Below is a small trained network, with its code and all its weights. Each question gives an input and a class and asks what happens when units are switched off, that is, made to give their printed mean instead of their output.

import numpy as np


def w(rows, s, z=0):
    codes = np.array(rows[::2]) - 128.0
    scale = np.full(codes.shape[1], s)
    scale[-1] = z or s
    return codes * scale


def norm(h):
    return h / np.sqrt((h * h).mean(-1, keepdims=True) + 1e-5)


def f(y):
    return np.maximum(y, 0)


def log_softmax(a):
    a = a - a.max(-1, keepdims=True)
    return a - np.log(np.exp(a).sum(-1, keepdims=True))


def net(x, mask):
    res = np.array(x, float).reshape(1, 5) / 4 @ E
    u = 0
    for l in range(3):
        y = f(norm(res) @ A[l][:, :-1].T + A[l][:, -1])
        res = res + np.where(mask[u : u + 11], y, B[l][:, -1]) @ B[l][:, :-1]
        u += 11
    return log_softmax(norm(res)[-1] @ U[:, :-1].T + U[:, -1])


A, B = {}, {}
E = w([
[93,227,107,208],'x0',
[128,129,130,128],'x1',
[56,186,244,63],'x2',
[246,219,116,71],'x3',
[187,68,253,241],'x4',
],0.0037)
A[0] = w([
[55,156,223,46,79],'L0N0',
[118,151,108,205,215],'L0N1',
[155,137,192,151,79],'L0N2',
[246,201,181,90,73],'L0N3',
[177,42,169,7,95],'L0N4',
[240,190,146,114,51],'L0N5',
[191,110,218,183,70],'L0N6',
[115,198,242,100,68],'L0N7',
[110,219,141,186,1],'L0N8',
[55,85,159,159,35],'L0N9',
[152,62,175,93,85],'L0N10',
],0.011,0.0042)
B[0] = w([
[183,74,73,138,253],'L0N0',
[172,122,191,121,242],'L0N1',
[134,135,130,72,183],'L0N2',
[32,114,12,131,252],'L0N3',
[122,246,143,218,252],'L0N4',
[31,104,1,174,223],'L0N5',
[132,152,139,3,238],'L0N6',
[198,106,68,157,237],'L0N7',
[123,244,158,211,177],'L0N8',
[57,75,107,138,180],'L0N9',
[133,182,155,175,191],'L0N10',
],0.008,0.0049)
A[1] = w([
[11,65,200,176,179],'L1N0',
[125,232,159,233,30],'L1N1',
[135,157,82,89,193],'L1N2',
[219,144,85,164,56],'L1N3',
[208,75,93,163,114],'L1N4',
[82,215,55,42,245],'L1N5',
[116,162,79,113,171],'L1N6',
[157,118,181,130,6],'L1N7',
[108,1,159,117,227],'L1N8',
[175,57,140,118,237],'L1N9',
[147,165,100,92,180],'L1N10',
],0.0082,0.0024)
B[1] = w([
[31,168,56,128,174],'L1N0',
[220,213,150,167,195],'L1N1',
[138,90,211,56,194],'L1N2',
[149,27,45,137,181],'L1N3',
[253,56,75,80,171],'L1N4',
[125,118,235,120,253],'L1N5',
[155,126,185,131,201],'L1N6',
[164,128,176,96,134],'L1N7',
[137,183,56,71,173],'L1N8',
[139,164,78,57,160],'L1N9',
[101,74,179,140,178],'L1N10',
],0.0058,0.0075)
A[2] = w([
[139,144,214,2,140],'L2N0',
[194,75,103,114,116],'L2N1',
[158,179,112,13,197],'L2N2',
[173,135,149,238,7],'L2N3',
[91,108,68,225,80],'L2N4',
[142,129,200,49,179],'L2N5',
[143,127,152,187,3],'L2N6',
[169,168,124,163,49],'L2N7',
[105,111,191,135,18],'L2N8',
[75,132,163,163,192],'L2N9',
[188,150,95,170,112],'L2N10',
],0.0077,0.0021)
B[2] = w([
[164,95,253,136,239],'L2N0',
[230,75,162,114,224],'L2N1',
[27,62,186,156,252],'L2N2',
[90,223,185,143,202],'L2N3',
[102,82,156,22,220],'L2N4',
[56,55,188,61,215],'L2N5',
[67,231,64,86,148],'L2N6',
[144,162,177,141,186],'L2N7',
[141,56,120,49,142],'L2N8',
[214,179,13,6,172],'L2N9',
[214,192,192,98,224],'L2N10',
],0.0048,0.0037)
U = w([
[22,123,33,110,124],'0',
[114,74,250,73,127],'1',
[185,223,159,185,130],'2',
[145,122,119,100,255],'3',
[229,55,80,103,86],'4',
[119,74,145,197,16],'5',
],0.012,0.0079)

Each question gives the input, the list of numbers given to net, and the class t.
The units are the neurons (one row each of A and B). Each row of codes is followed by its name. A weight is (code - 128) times the scale printed after its matrix; where a second scale follows, it is the last column's (A, B and U).
mask holds one flag per neuron, layer by layer. A switched-off neuron (its flag False) gives its mean, the last column of its row in B, instead of its output. The means were averaged over made-up inputs and are rounded, as every weight is.
A unit's drop is (log p(t) with every unit on - log p(t) with that unit switched off) / (log p(t) with every unit on - log p(t) with every unit switched off).
The circuit of an input: a set's keep is (log p(t) with only the set's units on - log p(t) with every unit switched off) / (log p(t) with every unit on - log p(t) with every unit switched off). Starting from the 12 units with the biggest drops (on a tie, the unit counted first), units are removed one at a time, each time the one whose removal leaves the highest keep (on an exact tie, the one counted first), for as long as the keep stays at least 0.8.
circuit, biggest first: the units of the circuit, biggest drop first
k most important neurons: the k neurons with the biggest drops, biggest first
k most important neurons of layer l: the k neurons of layer l with the biggest drops, biggest first
drop when u is switched off: that unit's drop, to one decimal
input [1,5,-6,0,7], class 1: circuit, biggest first => (L0N6; L0N7)
input [6,0,-8,8,5], class 0: circuit, biggest first => (L0N5)
input [2,2,-7,-4,7], class 1: circuit, biggest first => (L0N6; L0N7)
input [-7,1,0,6,-1], class 2: 2 most important neurons => (L0N4; L1N1)
input [-8,-1,-2,-7,0], class 2: 4 most important neurons => (L0N4; L0N10; L1N1; L0N3)
input [-2,4,8,8,-7], class 0: 2 most important neurons => (L0N3; L0N5)
input [0,3,8,6,6], class 4: circuit, biggest first => (L0N7; L0N0)
input [0,-3,5,-7,-2], class 0: 2 most important neurons => (L0N9; L1N0)
input [-7,2,2,8,-6], class 0: circuit, biggest first => (L0N3; L0N5)
input [-4,-2,0,-8,7], class 0: 2 most important neurons of layer 1 => (L1N0; L1N5)
input [-8,4,-3,-5,-7], class 2: circuit, biggest first => (L0N4; L0N3; L0N0)
input [-8,-1,-8,4,6], class 2: 2 most important neurons of layer 0 => (L0N4; L0N10)
input [-3,5,2,7,4], class 0: 2 most important neurons of layer 0 => (L0N3; L0N5)
input [7,-2,-8,-7,2], class 4: 3 most important neurons of layer 1 => (L1N4; L1N5; L1N0)
input [-6,4,7,-4,0], class 4: circuit, biggest first => (L0N0)
input [-1,8,5,-5,1], class 3: 2 most important neurons => (L0N0; L0N9)
input [-8,2,-2,-7,-8], class 1: 3 most important neurons => (L0N5; L0N3; L1N5)
input [2,0,4,2,3], class 4: 2 most important neurons => (L0N7; L0N0)
input [-8,0,6,-6,-5], class 2: 4 most important neurons => (L0N4; L0N3; L0N6; L0N5)
input [-2,3,-7,-7,6], class 0: 2 most important neurons => (L1N0; L0N7)
input [-7,-3,-1,5,-3], class 2: 2 most important neurons => (L0N4; L1N1)
input [5,3,3,6,6], class 0: 3 most important neurons of layer 0 => (L0N3; L0N5; L0N7)
input [1,-1,8,4,3], class 4: 2 most important neurons of layer 0 => (L0N7; L0N0)
input [-7,4,-6,-4,0], class 2: drop when L0N0 is switched off => 0.1
input [2,3,6,1,-8], class 1: drop when L0N6 is switched off => 0.0
input [1,6,-7,1,-8], class 1: drop when L0N7 is switched off => 0.2
input [2,-4,-2,6,2], class 0: drop when L0N5 is switched off => 0.3
